Below is a small trained network, with its code and all its weights. Each question gives an input and a target symbol and asks what happens when units are switched off, that is, made to give their printed mean instead of their output.

import numpy as np


def w(rows, s, z=0):
    codes = np.array(rows[::2]) - 128.0
    scale = np.full(codes.shape[1], s)
    scale[-1] = z or s
    return codes * scale


def norm(h):
    return h / np.sqrt((h * h).mean(-1, keepdims=True) + 1e-5)


def f(y):
    return np.maximum(y, 0)


def softmax(a):
    e = np.exp(a - a.max(-1, keepdims=True))
    return e / e.sum(-1, keepdims=True)


def log_softmax(a):
    a = a - a.max(-1, keepdims=True)
    return a - np.log(np.exp(a).sum(-1, keepdims=True))


def net(x, mask):
    ids = ['αβγζθξ'.index(c) for c in x.split()]
    T = len(ids)
    res = E[ids] + P[:T]
    u = 0
    for l in range(3):
        q, k, v = (norm(res) @ M[l].T for M in (Q, K, V))
        z = softmax(np.where(np.tri(T) > 0, q @ k.T / 4**0.5, -1e9)) @ v
        res = res + np.where(mask[u], z, O[l][:, -1]) @ O[l][:, :-1]
        u += 1
        y = f(norm(res) @ A[l][:, :-1].T + A[l][:, -1])
        res = res + np.where(mask[u : u + 4], y, B[l][:, -1]) @ B[l][:, :-1]
        u += 4
    return log_softmax(norm(res)[-1] @ U[:, :-1].T + U[:, -1])


Q, K, V, O, A, B = {}, {}, {}, {}, {}, {}
E = w([
[209,173,185,146],'α',
[52,154,123,144],'β',
[187,89,123,178],'γ',
[193,129,125,217],'ζ',
[131,5,145,110],'θ',
[194,166,145,102],'ξ',
],0.012)
P = w([
[48,99,95,126],'0',
[132,115,176,140],'1',
[127,86,194,162],'2',
[96,127,158,205],'3',
[130,175,151,11],'4',
[111,110,146,138],'5',
[141,127,191,234],'6',
[127,99,105,101],'7',
[146,155,109,135],'8',
[117,104,50,98],'9',
[91,60,163,71],'10',
[133,97,60,119],'11',
[147,138,124,153],'12',
[109,118,105,55],'13',
],0.012)
Q[0] = w([
[141,165,11,124],'0.h1',
[116,129,30,78],'0.h1',
[147,124,204,158],'0.h1',
[36,147,155,167],'0.h1',
],0.011)
K[0] = w([
[246,90,139,72],'0.h1',
[201,115,129,146],'0.h1',
[60,142,117,138],'0.h1',
[113,196,198,103],'0.h1',
],0.012)
V[0] = w([
[160,113,233,239],'0.h1',
[98,176,154,112],'0.h1',
[111,176,186,150],'0.h1',
[92,224,254,113],'0.h1',
],0.017)
O[0] = w([
[62,175,177,168,255],'0.h1',
[126,98,165,100,101],'0.h1',
[95,116,186,120,138],'0.h1',
[116,99,253,89,96],'0.h1',
],0.026,0.007)
A[0] = w([
[121,126,67,118,1],'0.n1',
[167,254,137,118,62],'0.n2',
[73,174,184,77,207],'0.n3',
[194,215,63,118,102],'0.n4',
],0.018,0.00086)
B[0] = w([
[133,120,96,87,193],'0.n1',
[16,126,113,161,191],'0.n2',
[127,62,161,191,249],'0.n3',
[98,2,108,47,255],'0.n4',
],0.016,0.0098)
Q[1] = w([
[97,152,71,136],'1.h1',
[12,224,8,149],'1.h1',
[168,5,44,111],'1.h1',
[113,131,75,130],'1.h1',
],0.014)
K[1] = w([
[146,89,135,122],'1.h1',
[248,83,195,87],'1.h1',
[70,173,129,174],'1.h1',
[126,88,123,126],'1.h1',
],0.018)
V[1] = w([
[132,99,172,193],'1.h1',
[225,162,236,126],'1.h1',
[148,189,86,1],'1.h1',
[183,150,180,124],'1.h1',
],0.013)
O[1] = w([
[81,94,117,146,153],'1.h1',
[107,6,110,92,1],'1.h1',
[201,142,145,83,45],'1.h1',
[128,81,123,107,55],'1.h1',
],0.016,0.0062)
A[1] = w([
[123,60,179,109,139],'1.n1',
[43,52,61,124,66],'1.n2',
[255,253,204,157,253],'1.n3',
[140,163,234,152,108],'1.n4',
],0.016,0.0038)
B[1] = w([
[42,185,83,179,194],'1.n1',
[119,31,211,214,255],'1.n2',
[19,6,83,109,236],'1.n3',
[197,81,102,173,250],'1.n4',
],0.016,0.0096)
Q[2] = w([
[231,128,180,173],'2.h1',
[184,37,60,166],'2.h1',
[100,96,109,70],'2.h1',
[249,183,130,112],'2.h1',
],0.011)
K[2] = w([
[86,132,63,63],'2.h1',
[83,80,140,32],'2.h1',
[49,127,124,129],'2.h1',
[23,70,2,127],'2.h1',
],0.011)
V[2] = w([
[159,81,199,243],'2.h1',
[51,85,140,187],'2.h1',
[163,234,67,59],'2.h1',
[5,148,56,67],'2.h1',
],0.016)
O[2] = w([
[205,83,57,130,219],'2.h1',
[111,39,125,158,222],'2.h1',
[101,139,249,94,2],'2.h1',
[45,65,208,150,123],'2.h1',
],0.019,0.016)
A[2] = w([
[133,178,97,56,2],'2.n1',
[217,57,188,147,109],'2.n2',
[154,48,179,4,151],'2.n3',
[235,69,103,249,122],'2.n4',
],0.022,0.0072)
B[2] = w([
[67,87,136,76,133],'2.n1',
[100,226,119,78,164],'2.n2',
[160,164,191,216,141],'2.n3',
[121,3,38,145,254],'2.n4',
],0.027,0.025)
U = w([
[48,6,234,144,188],'α',
[83,13,73,114,78],'β',
[70,176,67,214,164],'γ',
[42,122,124,202,24],'ζ',
[2,86,116,20,110],'θ',
[111,117,165,106,253],'ξ',
],0.0086,0.0046)

Each question gives the input, a string of symbols that net reads in full, and the target symbol t.
The units are the heads (4 rows each of Q, K, V and O) and the neurons (one row each of A and B). Each row of codes is followed by its name. A weight is (code - 128) times the scale printed after its matrix; where a second scale follows, it is the last column's (O, A, B and U).
mask holds one flag per unit, layer by layer, with each layer's heads first. A switched-off unit (its flag False) gives its mean, the last column of its rows in O or B, instead of its output. The means were averaged over made-up inputs and are rounded, as every weight is.
A unit's drop is (log p(t) with every unit on - log p(t) with that unit switched off) / (log p(t) with every unit on - log p(t) with every unit switched off).
The circuit of an input: a set's keep is (log p(t) with only the set's units on - log p(t) with every unit switched off) / (log p(t) with every unit on - log p(t) with every unit switched off). Starting from the 12 units with the biggest drops (on a tie, the unit counted first), units are removed one at a time, each time the one whose removal leaves the highest keep (on an exact tie, the one counted first), for as long as the keep stays at least 0.8.
circuit, biggest first: the units of the circuit, biggest drop first
k most important neurons: the k neurons with the biggest drops, biggest first
top k neurons in layer l: the k neurons of layer l with the biggest drops, biggest first
drop when u is switched off: that unit's drop, to one decimal
input α α ζ α, target α: circuit, biggest first -> [0.h1]
input ξ α ξ α γ β, target α: circuit, biggest first -> [0.h1, 2.n4]
input β α θ, target α: top 3 neurons in layer 1 -> [1.n2, 1.n3, 1.n4]
input θ α ζ, target θ: 2 most important neurons -> [0.n3, 1.n2]
input γ ξ γ, target γ: 3 most important neurons -> [2.n4, 0.n3, 1.n3]
input γ θ α γ θ α, target γ: 2 most important neurons -> [2.n4, 1.n3]
input θ ξ γ, target θ: 3 most important neurons -> [0.n3, 2.n1, 2.n4]
input γ γ α, target γ: 3 most important neurons -> [2.n4, 0.n3, 1.n3]
input ξ ξ α, target ξ: top 2 neurons in layer 1 -> [1.n2, 1.n4]
input θ α θ γ γ ξ ξ α β, target α: top 2 neurons in layer 0 -> [0.n3, 0.n4]
input β α α ξ, target α: 3 most important neurons -> [0.n3, 1.n2, 1.n3]
input β θ γ, target α: 3 most important neurons -> [0.n3, 1.n2, 1.n3]
input β γ ξ α, target α: 2 most important neurons -> [0.n3, 1.n2]
input α α ξ, target α: circuit, biggest first -> [0.h1]
input θ γ θ, target θ: 3 most important neurons -> [0.n3, 2.n4, 2.n1]
input θ θ ζ, target θ: top 3 neurons in layer 2 -> [2.n1, 2.n4, 2.n3]
input ξ α ξ, target ξ: top 2 neurons in layer 2 -> [2.n4, 2.n3]
input γ θ θ θ β ζ, target α: top 2 neurons in layer 1 -> [1.n2, 1.n3]
input ξ θ θ, target ξ: top 3 neurons in layer 1 -> [1.n2, 1.n4, 1.n3]
input θ θ γ, target θ: top 3 neurons in layer 0 -> [0.n3, 0.n4, 0.n1]
input ξ γ ξ, target ξ: most important neuron -> [2.n4]
input θ θ α, target θ: drop when 2.n4 is switched off -> 0.3
